Here is a tiny trained network, its code and every weight. The questions are about switching its units off for an input and a class, where a switched-off unit gives its printed mean instead of its output.

import numpy as np


def w(rows, s, z=0):
    codes = np.array(rows[::2]) - 128.0
    scale = np.full(codes.shape[1], s)
    scale[-1] = z or s
    return codes * scale


def norm(h):
    return h / np.sqrt((h * h).mean(-1, keepdims=True) + 1e-5)


def f(y):
    return y / 2 * (1 + np.tanh(0.7978845608 * (y + 0.044715 * y**3)))


def log_softmax(a):
    a = a - a.max(-1, keepdims=True)
    return a - np.log(np.exp(a).sum(-1, keepdims=True))


def net(x, mask):
    res = np.array(x, float).reshape(1, 3) / 4 @ E
    u = 0
    for l in range(2):
        y = f(norm(res) @ A[l][:, :-1].T + A[l][:, -1])
        res = res + np.where(mask[u : u + 7], y, B[l][:, -1]) @ B[l][:, :-1]
        u += 7
    return log_softmax(norm(res)[-1] @ U[:, :-1].T + U[:, -1])


A, B = {}, {}
E = w([
[138,101,182,140,109,51,102,190,103,61],'x0',
[3,149,190,130,156,117,132,140,134,100],'x1',
[59,142,49,133,93,106,50,124,153,98],'x2',
],0.012)
A[0] = w([
[98,167,9,177,132,147,109,8,143,128,89],'L0N0',
[62,158,71,104,159,229,121,112,125,202,195],'L0N1',
[59,174,42,98,102,155,60,116,127,171,130],'L0N2',
[134,135,52,161,31,116,53,148,90,89,3],'L0N3',
[1,88,106,155,146,208,118,133,124,57,57],'L0N4',
[153,102,141,159,119,88,133,190,39,155,157],'L0N5',
[239,99,111,114,123,137,209,89,138,133,178],'L0N6',
],0.0073,0.0051)
B[0] = w([
[100,191,154,43,71,107,87,78,73,254,228],'L0N0',
[187,250,175,120,107,112,126,49,202,122,254],'L0N1',
[172,55,236,63,131,103,96,115,86,97,232],'L0N2',
[38,115,120,94,191,150,204,237,201,150,180],'L0N3',
[178,134,149,193,135,64,161,130,106,103,193],'L0N4',
[83,207,55,146,119,28,123,90,124,206,179],'L0N5',
[176,41,74,201,180,126,145,112,22,77,222],'L0N6',
],0.0086,0.0081)
A[1] = w([
[112,169,134,167,145,84,120,125,137,84,122],'L1N0',
[138,95,96,144,154,123,186,138,118,164,167],'L1N1',
[127,151,169,133,165,146,177,98,132,169,192],'L1N2',
[106,58,143,87,119,116,147,152,106,136,41],'L1N3',
[87,77,89,122,141,157,75,148,198,127,4],'L1N4',
[206,103,99,133,149,155,166,112,97,135,212],'L1N5',
[153,155,143,200,162,246,192,101,136,95,37],'L1N6',
],0.014,0.0027)
B[1] = w([
[218,105,141,93,149,82,250,76,103,94,215],'L1N0',
[184,62,132,169,148,126,170,193,159,84,197],'L1N1',
[108,122,4,195,79,233,41,182,154,166,233],'L1N2',
[110,62,89,141,132,163,129,215,157,80,155],'L1N3',
[69,153,177,31,106,149,41,159,192,138,149],'L1N4',
[98,39,82,162,57,227,76,174,9,182,254],'L1N5',
[89,154,213,142,216,24,242,196,254,105,196],'L1N6',
],0.0099,0.0083)
U = w([
[161,89,69,136,84,183,41,59,13,145,154],'0',
[60,80,110,45,123,103,73,221,183,78,98],'1',
[105,206,128,179,168,127,191,116,224,87,101],'2',
[100,120,113,120,214,128,95,84,101,100,3],'3',
[149,42,73,229,150,161,172,224,97,128,177],'4',
[118,218,155,75,91,141,56,35,168,197,191],'5',
[93,123,131,131,158,130,106,104,105,106,12],'6',
[145,107,192,109,140,7,200,110,84,35,185],'7',
],0.015,0.0057)

Each question gives the input, the list of numbers given to net, and the class t.
The units are the neurons (one row each of A and B). Each row of codes is followed by its name. A weight is (code - 128) times the scale printed after its matrix; where a second scale follows, it is the last column's (A, B and U).
mask holds one flag per neuron, layer by layer. A switched-off neuron (its flag False) gives its mean, the last column of its row in B, instead of its output. The means were averaged over made-up inputs and are rounded, as every weight is.
A unit's drop is (log p(t) with every unit on - log p(t) with that unit switched off) / (log p(t) with every unit on - log p(t) with every unit switched off).
The circuit of an input: a set's keep is (log p(t) with only the set's units on - log p(t) with every unit switched off) / (log p(t) with every unit on - log p(t) with every unit switched off). Starting from the 12 units with the biggest drops (on a tie, the unit counted first), units are removed one at a time, each time the one whose removal leaves the highest keep (on an exact tie, the one counted first), for as long as the keep stays at least 0.8.
units of the circuit, in order: the units of the circuit, biggest drop first
most important unit: the unit with the biggest drop
k most important neurons: the k neurons with the biggest drops, biggest first
k most important neurons of layer l: the k neurons of layer l with the biggest drops, biggest first
input [1,0,6], class 1: units of the circuit, in order : L0N3
input [-7,-8,8], class 5: units of the circuit, in order : L0N0, L0N1
input [0,8,-5], class 2: 4 most important neurons : L1N5, L0N0, L0N2, L1N2
input [1,7,-8], class 4: 2 most important neurons : L0N1, L1N2
input [1,7,-3], class 2: units of the circuit, in order : L1N5, L1N2
input [-1,-4,7], class 5: units of the circuit, in order : L0N0, L1N5
input [-6,3,-5], class 2: 2 most important neurons of layer 0 : L0N1, L0N2
input [2,3,8], class 7: 3 most important neurons : L0N4, L1N2, L1N0
input [-3,8,3], class 7: 2 most important neurons of layer 1 : L1N0, L1N5
input [0,-3,8], class 1: 3 most important neurons : L0N3, L0N2, L1N3
input [3,-6,4], class 1: 2 most important neurons : L0N3, L1N4
input [6,-5,-6], class 0: 2 most important neurons : L1N5, L1N6
input [-6,7,-2], class 2: 2 most important neurons : L1N6, L0N0
input [-4,8,-2], class 2: most important unit : L1N2
input [-1,2,7], class 5: 2 most important neurons of layer 0 : L0N0, L0N6
input [5,2,4], class 7: 2 most important neurons : L1N0, L1N2
input [4,0,2], class 7: 3 most important neurons of layer 0 : L0N5, L0N2, L0N0
input [5,7,-7], class 4: 2 most important neurons of layer 1 : L1N2, L1N6
input [-8,-7,7], class 5: 2 most important neurons : L0N0, L0N1
input [-7,5,-2], class 5: most important unit : L0N6
input [-4,6,-1], class 2: 2 most important neurons of layer 1 : L1N2, L1N6
input [4,2,4], class 7: 4 most important neurons : L1N0, L0N4, L1N2, L1N5
input [6,8,8], class 7: 2 most important neurons : L1N0, L0N4
input [-4,8,6], class 5: 2 most important neurons of layer 1 : L1N6, L1N1
input [-4,-4,4], class 5: 2 most important neurons of layer 0 : L0N0, L0N1
input [8,3,8], class 7: 3 most important neurons of layer 1 : L1N0, L1N2, L1N5
input [2,6,-8], class 4: units of the circuit, in order : L1N2
